Below are the code and all the weights of a small trained network. Each question names an input and a class and asks about switching units off, where a switched-off unit gives its printed mean instead of its output.

import numpy as np


def w(rows, s, z=0):
    codes = np.array(rows[::2]) - 128.0
    scale = np.full(codes.shape[1], s)
    scale[-1] = z or s
    return codes * scale


def norm(h):
    return h / np.sqrt((h * h).mean(-1, keepdims=True) + 1e-5)


def f(y):
    return y / 2 * (1 + np.tanh(0.7978845608 * (y + 0.044715 * y**3)))


def log_softmax(a):
    a = a - a.max(-1, keepdims=True)
    return a - np.log(np.exp(a).sum(-1, keepdims=True))


def net(x, mask):
    res = np.array(x, float).reshape(1, 4) / 4 @ E
    u = 0
    for l in range(3):
        y = f(norm(res) @ A[l][:, :-1].T + A[l][:, -1])
        res = res + np.where(mask[u : u + 13], y, B[l][:, -1]) @ B[l][:, :-1]
        u += 13
    return log_softmax(norm(res)[-1] @ U[:, :-1].T + U[:, -1])


A, B = {}, {}
E = w([
[70,105,150,93,123,176,2,169,148,140,105,122],'x0',
[79,174,156,231,132,84,110,122,87,134,104,190],'x1',
[99,208,174,140,116,89,116,110,197,122,185,48],'x2',
[125,101,162,163,238,142,153,147,191,123,94,124],'x3',
],0.0037)
A[0] = w([
[141,116,167,144,212,136,141,137,185,151,62,111,72],'0.n1',
[75,124,153,103,98,157,83,169,162,151,105,150,77],'0.n2',
[110,119,122,145,200,116,139,165,184,134,113,131,2],'0.n3',
[97,120,105,118,128,108,122,108,157,116,135,148,103],'0.n4',
[94,133,153,95,125,151,36,192,151,118,78,122,75],'0.n5',
[174,129,119,167,113,100,237,98,141,105,145,139,172],'0.n6',
[137,142,100,122,1,115,104,102,115,180,120,124,106],'0.n7',
[139,87,93,108,145,145,132,132,105,167,91,205,111],'0.n8',
[123,81,158,155,173,127,134,140,183,147,128,133,60],'0.n9',
[165,121,109,157,128,97,176,128,129,103,128,96,72],'0.n10',
[107,170,158,132,144,95,102,109,149,144,190,92,116],'0.n11',
[160,141,127,109,116,144,145,153,103,129,109,112,115],'0.n12',
[162,98,190,158,180,133,133,152,177,164,94,113,38],'0.n13',
],0.004,0.0027)
B[0] = w([
[53,165,53,131,98,193,162,166,108,57,147,120,185],'0.n1',
[108,96,97,151,166,123,145,26,76,174,191,111,154],'0.n2',
[81,143,39,140,108,151,153,95,143,106,98,134,126],'0.n3',
[150,138,97,152,144,132,122,133,102,157,132,102,115],'0.n4',
[124,95,151,120,186,107,89,21,3,130,172,97,189],'0.n5',
[37,65,164,99,145,140,80,101,112,155,138,114,253],'0.n6',
[43,130,103,128,136,203,189,163,134,63,79,110,201],'0.n7',
[146,114,181,138,105,52,89,130,172,79,104,64,204],'0.n8',
[86,192,37,114,102,157,142,141,94,112,103,113,138],'0.n9',
[96,119,139,99,142,135,90,91,100,160,146,140,136],'0.n10',
[174,54,128,145,124,82,119,187,111,119,60,96,158],'0.n11',
[106,126,152,127,133,130,133,144,145,109,157,158,132],'0.n12',
[93,171,76,133,117,166,168,144,117,62,125,123,145],'0.n13',
],0.0039,0.0027)
A[1] = w([
[149,130,142,146,214,133,146,137,172,170,96,128,71],'1.n1',
[157,141,140,129,128,101,253,69,129,131,148,150,27],'1.n2',
[229,94,102,118,161,126,116,181,89,156,69,202,5],'1.n3',
[141,183,171,177,105,138,111,138,123,134,141,179,32],'1.n4',
[169,155,97,135,135,81,230,109,113,124,129,129,71],'1.n5',
[129,101,72,127,131,187,133,102,93,115,116,198,96],'1.n6',
[117,133,72,122,122,119,142,86,112,118,151,110,93],'1.n7',
[147,118,117,137,122,78,237,92,125,140,174,151,27],'1.n8',
[106,169,147,191,139,112,118,141,104,119,125,160,112],'1.n9',
[119,158,93,136,124,94,121,78,115,89,115,134,76],'1.n10',
[172,108,111,92,124,194,129,127,139,97,151,86,161],'1.n11',
[107,166,56,111,62,124,139,137,113,123,127,140,1],'1.n12',
[177,104,175,117,93,84,109,83,92,211,153,123,94],'1.n13',
],0.0044,0.002)
B[1] = w([
[90,179,71,120,58,204,117,168,83,87,112,115,141],'1.n1',
[99,121,85,91,170,153,1,93,102,120,168,95,167],'1.n2',
[105,82,93,160,57,42,145,112,163,106,93,100,172],'1.n3',
[166,155,83,101,143,121,113,121,153,174,134,158,117],'1.n4',
[95,126,133,124,163,163,33,126,98,120,129,96,149],'1.n5',
[131,130,137,174,102,71,122,129,162,120,125,42,224],'1.n6',
[132,132,152,127,125,129,128,168,104,163,102,125,139],'1.n7',
[108,117,133,118,140,166,23,96,85,137,129,120,159],'1.n8',
[173,112,112,65,150,173,145,107,160,162,118,144,219],'1.n9',
[175,129,143,94,152,148,139,149,111,142,129,112,130],'1.n10',
[150,168,130,146,164,115,132,104,128,168,123,225,254],'1.n11',
[142,153,152,154,113,159,135,177,111,122,151,130,115],'1.n12',
[125,119,108,165,170,191,137,170,142,97,123,127,175],'1.n13',
],0.0049,0.0018)
A[2] = w([
[154,88,194,158,173,135,163,85,144,107,79,172,210],'2.n1',
[32,117,196,109,85,111,178,121,197,144,143,154,166],'2.n2',
[143,146,141,127,30,138,131,115,77,135,157,135,44],'2.n3',
[99,163,127,155,138,75,103,139,117,160,116,94,82],'2.n4',
[228,113,99,36,133,187,151,141,180,137,183,131,74],'2.n5',
[153,103,76,135,82,84,119,126,123,93,107,135,65],'2.n6',
[206,165,156,154,177,103,141,95,108,154,147,185,115],'2.n7',
[149,206,149,146,117,74,128,142,175,156,170,50,20],'2.n8',
[148,165,122,99,4,136,123,140,59,137,152,123,29],'2.n9',
[127,199,158,221,128,114,99,118,97,167,82,220,36],'2.n10',
[208,163,138,169,107,94,225,159,158,90,141,150,58],'2.n11',
[167,138,119,148,156,145,205,142,47,138,123,85,249],'2.n12',
[144,205,160,147,135,118,98,121,189,124,159,62,86],'2.n13',
],0.0044,0.0016)
B[2] = w([
[147,186,153,126,68,119,148,149,138,122,203,65,252],'2.n1',
[179,110,178,112,115,147,101,228,86,147,152,158,180],'2.n2',
[81,95,126,145,238,163,164,198,195,75,110,81,177],'2.n3',
[177,60,102,53,114,153,142,133,113,101,123,135,147],'2.n4',
[167,195,112,158,147,76,124,110,150,204,101,210,216],'2.n5',
[142,147,184,170,108,138,155,103,159,113,80,98,163],'2.n6',
[141,127,145,95,146,157,131,226,163,153,132,99,116],'2.n7',
[127,70,115,170,64,118,154,109,122,87,33,155,139],'2.n8',
[52,208,54,210,255,189,181,116,202,55,101,97,222],'2.n9',
[203,145,53,16,163,127,158,72,213,185,153,182,222],'2.n10',
[85,90,151,61,171,158,21,89,73,136,182,84,142],'2.n11',
[146,171,185,125,54,154,98,207,147,111,181,88,194],'2.n12',
[162,39,92,176,74,83,162,96,84,101,71,164,166],'2.n13',
],0.0042,0.0018)
U = w([
[61,79,158,102,199,142,18,14,24,150,190,89,178],'0',
[40,206,83,174,181,212,190,181,168,27,109,99,157],'1',
[179,34,155,179,3,37,151,106,123,73,54,111,164],'2',
[235,187,110,61,163,104,141,92,200,233,145,218,146],'3',
[151,156,243,109,72,129,124,227,84,145,212,105,1],'4',
],0.0072,0.0014)

Each question gives the input, the list of numbers given to net, and the class t.
The units are the neurons (one row each of A and B). Each row of codes is followed by its name. A weight is (code - 128) times the scale printed after its matrix; where a second scale follows, it is the last column's (A, B and U).
mask holds one flag per neuron, layer by layer. A switched-off neuron (its flag False) gives its mean, the last column of its row in B, instead of its output. The means were averaged over made-up inputs and are rounded, as every weight is.
A unit's drop is (log p(t) with every unit on - log p(t) with that unit switched off) / (log p(t) with every unit on - log p(t) with every unit switched off).
The circuit of an input: a set's keep is (log p(t) with only the set's units on - log p(t) with every unit switched off) / (log p(t) with every unit on - log p(t) with every unit switched off). Starting from the 12 units with the biggest drops (on a tie, the unit counted first), units are removed one at a time, each time the one whose removal leaves the highest keep (on an exact tie, the one counted first), for as long as the keep stays at least 0.8.
circuit, biggest first: the units of the circuit, biggest drop first
unit that matters most: the unit with the biggest drop
k most important neurons: the k neurons with the biggest drops, biggest first
top k neurons in layer l: the k neurons of layer l with the biggest drops, biggest first
input [-5,-5,2,-7], class 1: circuit, biggest first -> [2.n9]
input [4,-5,-5,4], class 2: 3 most important neurons -> [0.n6, 1.n9, 1.n3]
input [6,-1,1,-7], class 1: 3 most important neurons -> [2.n9, 0.n6, 0.n7]
input [-7,7,-5,-8], class 1: circuit, biggest first -> [2.n9, 2.n3]
input [5,-7,2,1], class 3: circuit, biggest first -> [2.n5, 1.n11]
input [-1,-4,-5,3], class 2: 2 most important neurons -> [1.n3, 0.n7]
input [-7,-5,2,7], class 0: circuit, biggest first -> [1.n2, 1.n8]
input [3,-1,-3,3], class 4: 4 most important neurons -> [0.n6, 0.n5, 1.n2, 2.n12]
input [3,2,2,-3], class 4: 2 most important neurons -> [1.n2, 0.n6]
input [-6,-2,7,-4], class 2: top 3 neurons in layer 2 -> [2.n13, 2.n8, 2.n11]
input [2,-1,3,-3], class 4: top 2 neurons in layer 1 -> [1.n1, 1.n6]
input [2,-4,-6,-6], class 1: 2 most important neurons -> [2.n9, 0.n11]
input [-7,-1,-8,6], class 2: 3 most important neurons -> [1.n3, 0.n2, 0.n5]
input [-5,8,6,6], class 3: unit that matters most -> 2.n10
input [-1,7,0,-5], class 3: 2 most important neurons -> [2.n10, 0.n1]
input [4,5,-3,-3], class 3: 3 most important neurons -> [2.n10, 0.n6, 1.n2]
input [-7,3,-7,1], class 0: top 2 neurons in layer 1 -> [1.n2, 1.n8]
input [-3,5,-3,4], class 3: top 2 neurons in layer 2 -> [2.n10, 2.n9]
input [6,-7,-3,-3], class 3: top 2 neurons in layer 2 -> [2.n5, 2.n11]
input [5,7,7,4], class 2: 2 most important neurons -> [2.n13, 1.n11]
input [-7,5,6,-1], class 0: unit that matters most -> 1.n2
input [-7,-6,-3,-5], class 0: 2 most important neurons -> [1.n8, 1.n2]
input [-6,0,7,-1], class 2: top 2 neurons in layer 2 -> [2.n13, 2.n8]
input [-5,-1,6,-2], class 2: top 2 neurons in layer 2 -> [2.n13, 2.n8]
input [-6,4,6,-2], class 0: 2 most important neurons -> [1.n2, 1.n8]
